Below are the code and all the weights of a small trained network. Each question names an input and a class and asks about switching units off, where a switched-off unit gives its printed mean instead of its output.

import numpy as np


def w(rows, s, z=0):
    codes = np.array(rows[::2]) - 128.0
    scale = np.full(codes.shape[1], s)
    scale[-1] = z or s
    return codes * scale


def norm(h):
    return h / np.sqrt((h * h).mean(-1, keepdims=True) + 1e-5)


def f(y):
    return np.maximum(y, 0)


def log_softmax(a):
    a = a - a.max(-1, keepdims=True)
    return a - np.log(np.exp(a).sum(-1, keepdims=True))


def net(x, mask):
    res = np.array(x, float).reshape(1, 4) / 4 @ E
    u = 0
    for l in range(2):
        y = f(norm(res) @ A[l][:, :-1].T + A[l][:, -1])
        res = res + np.where(mask[u : u + 3], y, B[l][:, -1]) @ B[l][:, :-1]
        u += 3
    return log_softmax(norm(res)[-1] @ U[:, :-1].T + U[:, -1])


A, B = {}, {}
E = w([
[106,84,194,86,175,130,115,84,190,101,136],'x0',
[105,111,151,86,247,176,157,84,172,79,110],'x1',
[144,92,166,148,125,171,164,169,145,227,63],'x2',
[162,89,127,151,157,28,120,54,105,168,102],'x3',
],0.012)
A[0] = w([
[129,91,197,124,106,154,185,174,147,252,62,193],'0.n0',
[126,178,73,146,117,213,182,248,97,114,114,102],'0.n1',
[83,193,82,109,118,218,132,199,136,35,174,5],'0.n2',
],0.016,0.002)
B[0] = w([
[130,222,90,106,170,81,8,123,147,116,147,251],'0.n0',
[241,190,107,141,25,180,54,165,41,138,236,230],'0.n1',
[118,75,196,88,113,28,68,115,221,64,91,232],'0.n2',
],0.011,0.018)
A[1] = w([
[58,131,149,91,208,180,114,132,196,113,120,249],'1.n0',
[151,144,125,157,138,150,123,123,88,251,128,184],'1.n1',
[136,70,185,125,117,78,90,117,189,156,109,143],'1.n2',
],0.026,0.0019)
B[1] = w([
[106,113,182,23,84,253,148,50,114,70,128,229],'1.n0',
[102,47,28,169,190,227,142,46,122,134,139,188],'1.n1',
[119,217,58,163,244,82,121,152,134,161,111,252],'1.n2',
],0.012,0.018)
U = w([
[145,197,18,156,212,100,47,87,128,118,150,220],'0',
[154,48,81,171,59,220,144,93,71,165,167,105],'1',
[179,146,201,115,8,108,77,202,133,111,177,92],'2',
[117,69,162,184,120,142,254,202,143,186,89,5],'3',
[156,70,203,185,94,108,212,182,146,241,23,2],'4',
[54,101,226,51,194,107,222,77,179,77,71,194],'5',
],0.0098,0.0039)

Each question gives the input, the list of numbers given to net, and the class t.
The units are the neurons (one row each of A and B). Each row of codes is followed by its name. A weight is (code - 128) times the scale printed after its matrix; where a second scale follows, it is the last column's (A, B and U).
mask holds one flag per neuron, layer by layer. A switched-off neuron (its flag False) gives its mean, the last column of its row in B, instead of its output. The means were averaged over made-up inputs and are rounded, as every weight is.
A unit's drop is (log p(t) with every unit on - log p(t) with that unit switched off) / (log p(t) with every unit on - log p(t) with every unit switched off).
The circuit of an input: a set's keep is (log p(t) with only the set's units on - log p(t) with every unit switched off) / (log p(t) with every unit on - log p(t) with every unit switched off). Starting from all 6 units, units are removed one at a time, each time the one whose removal leaves the highest keep (on an exact tie, the one counted first), for as long as the keep stays at least 0.8.
units of the circuit, in order: the units of the circuit, biggest drop first
unit that matters most: the unit with the biggest drop
k most important neurons: the k neurons with the biggest drops, biggest first
drop when u is switched off: that unit's drop, to one decimal
input [-2,-1,-1,1], class 1: 3 most important neurons	0.n2, 0.n0, 1.n2
input [-2,-8,-2,-3], class 2: units of the circuit, in order	1.n2
input [-7,-7,4,-2], class 1: units of the circuit, in order	1.n2, 1.n1
input [-2,-2,-3,-2], class 2: 3 most important neurons	0.n1, 1.n1, 0.n0
input [-5,-2,-2,3], class 1: units of the circuit, in order	0.n0, 1.n2
input [1,-6,0,-7], class 2: 2 most important neurons	0.n1, 0.n2
input [-8,-2,2,1], class 1: units of the circuit, in order	1.n2, 0.n2
input [-7,-7,1,4], class 1: 4 most important neurons	0.n2, 1.n2, 1.n1, 0.n0
input [4,4,-8,7], class 5: units of the circuit, in order	0.n1, 0.n0
input [-4,0,3,-3], class 2: 3 most important neurons	0.n1, 1.n2, 0.n2
input [-8,-6,-4,0], class 2: 2 most important neurons	1.n2, 1.n0
input [1,-6,-2,-3], class 2: 3 most important neurons	0.n1, 1.n1, 0.n0
input [-4,-3,1,2], class 1: 3 most important neurons	0.n2, 1.n2, 1.n1
input [5,7,-7,-1], class 5: unit that matters most	1.n0
input [-6,6,3,-7], class 2: 2 most important neurons	0.n1, 0.n2
input [6,2,-1,-8], class 5: 2 most important neurons	1.n0, 0.n0
input [3,2,0,-1], class 5: drop when 1.n0 is switched off	0.6
input [-6,-6,3,0], class 1: drop when 1.n1 is switched off	0.3
input [-1,4,-7,-1], class 5: drop when 0.n0 is switched off	0.1
